Small tables with named rows and columns. After each table, cells are looked up by row and column.

Table bura
|  | vit | tuk | teg | ref | lugem | gemeb |
|---|---|---|---|---|---|---|
| pimusi | 219 | 241 | 118 | 117 | 128 | 148 |
| kiv | 190 | 228 | 121 | 109 | 142 | 168 |
| tuda | 132 | 178 | 166 | 148 | 133 | 54 |
| puguvis | 17 | 42 | 172 | 154 | 143 | 23 |
| gese | 184 | 114 | 93 | 114 | 95 | 152 |
| ropav | 150 | 52 | 42 | 92 | 90 | 150 |
| zup | 174 | 148 | 92 | 108 | 94 | 90 |
| nul | 29 | 82 | 158 | 153 | 154 | 176 |
| lag | 110 | 111 | 126 | 143 | 118 | 116 |
| ririfer | 177 | 230 | 177 | 138 | 143 | 123 |
| fup | 33 | 37 | 53 | 90 | 99 | 193 |

lag, tuk -> 111
nul, vit -> 29
fup, ref -> 90
tuda, vit -> 132
pimusi, ref -> 117
zup, lugem -> 94
zup, tuk -> 148
kiv, gemeb -> 168
pimusi, lugem -> 128
nul, gemeb -> 176
kiv, tuk -> 228
ririfer, ref -> 138
ropav, ref -> 92
gese, vit -> 184
ropav, teg -> 42
puguvis, tuk -> 42
gese, tuk -> 114
pimusi, vit -> 219

Table nisageg
       mulos  boget  vit  sed  nesadi
tum      233    127  202  153     106
nafen    128    163  109  232     124
ker      169    200  201  237     167
rez        0    126  182  218     147
nilod    130    182  193  229     162
supi     176    136  125  102     145
lasaf    118     97   98  197     126
tav      127    196  187  223     142

lasaf, sed: 197
nilod, vit: 193
supi, boget: 136
nafen, mulos: 128
rez, vit: 182
ker, mulos: 169
tum, boget: 127
nafen, nesadi: 124

nasumir.csv
,bem,pozu
kuvas,181,203
nasitev,201,33
lafom,211,227
sufodir,221,227
pivupin,103,58
sug,201,130
vav,162,203
naz,181,58
mit,172,203
lizib,162,155
narekez,201,106
lenepi,201,227
fak,230,252

bem of fak: 230
pozu of narekez: 106
bem of mit: 172
pozu of vav: 203
pozu of lenepi: 227
bem of pivupin: 103
bem of narekez: 201
bem of kuvas: 181
pozu of mit: 203
bem of sug: 201
pozu of lafom: 227
bem of sufodir: 221
Which row has the largest bem? fak

Table dos
         loz  nunuv  tinevot  zugidum   bop
rasesu  4244   3843     5474     3902  6754
lud     7779   6690     7081     4029  3112
gitibe  6225   5496     5816     3113  5640
kogon   2551   2399     6688     6854  5168

tinevot of gitibe is 5816
zugidum of lud is 4029
tinevot of kogon is 6688
tinevot of lud is 7081
loz of gitibe is 6225
zugidum of rasesu is 3902

poz:
|  | patusa | ruto | kez | geli | gabozef |
|---|---|---|---|---|---|
| futuf | 88 | 58 | 60 | 57 | 55 |
| moralos | 70 | 65 | 53 | 53 | 55 |
| gegike | 29 | 29 | 47 | 66 | 36 |
| dupuvu | 49 | 50 | 59 | 48 | 48 |
| soteg | 63 | 71 | 55 | 78 | 77 |
| lezedo | 77 | 51 | 59 | 77 | 65 |
| vutosi | 54 | 63 | 48 | 68 | 86 |
| vagubat | 52 | 78 | 49 | 66 | 74 |
| fom | 71 | 57 | 61 | 52 | 53 |
| tefa | 77 | 72 | 56 | 74 | 96 |
| gid | 47 | 44 | 56 | 10 | 32 |

gegike, patusa: 29
tefa, patusa: 77
futuf, ruto: 58
vutosi, geli: 68
dupuvu, ruto: 50
lezedo, gabozef: 65
Row with the largest patusa: futuf

zuv
         tunapaz  nezure  movi   fup  roru
kun         3102    4666  3255   650  2987
kules       3500    4267  5599  2580  8784
goz         4550    5061  8199  3041  4458
domit       4798    4909  4071  2642  6881
fatuze      7362    4863  8593  5861  4982
motuv       5364    5131  2100  2233  1760
nufosor     6650    4646  8144  4311  3763
takiku      2227    5120  6978  7119  2777
geb         6833    4350  3626  5947  2798
sevo        4618    3899  7266   432  2958

What is the nezure of goz in zuv?
5061
What is the fup of sevo in zuv?
432
What is the tunapaz of takiku in zuv?
2227
What is the roru of takiku in zuv?
2777
What is the nezure of nufosor in zuv?
4646
What is the movi of takiku in zuv?
6978
What is the roru of domit in zuv?
6881
What is the movi of sevo in zuv?
7266
What is the fup of goz in zuv?
3041
What is the movi of goz in zuv?
8199
What is the movi of kules in zuv?
5599
What is the fup of takiku in zuv?
7119
What is the movi of nufosor in zuv?
8144
What is the nezure of domit in zuv?
4909
What is the tunapaz of domit in zuv?
4798

zezi =
         zepa  ninufel  pasa  fasip  lokan  safetaz  nitapa  muni  siv  luba
mesitev   115      119   117    123    122      118     120   121  121   116
vure      251      120   121    119    121      146     119   117  117     8
sus        98      111   102    209    105      114     124   121  113    97
tob       143      209   131    123     28      198     127   122  133   147

What is the nitapa of sus in zezi? 124
What is the muni of vure in zezi? 117
What is the siv of tob in zezi? 133
What is the ninufel of sus in zezi? 111
What is the zepa of mesitev in zezi? 115
What is the luba of sus in zezi? 97
What is the fasip of tob in zezi? 123
What is the lokan of mesitev in zezi? 122
What is the muni of tob in zezi? 122
What is the fasip of vure in zezi? 119
What is the fasip of sus in zezi? 209
What is the fasip of mesitev in zezi? 123
What is the zepa of tob in zezi? 143
What is the siv of mesitev in zezi? 121
What is the pasa of vure in zezi? 121
What is the ninufel of mesitev in zezi? 119
What is the luba of tob in zezi? 147

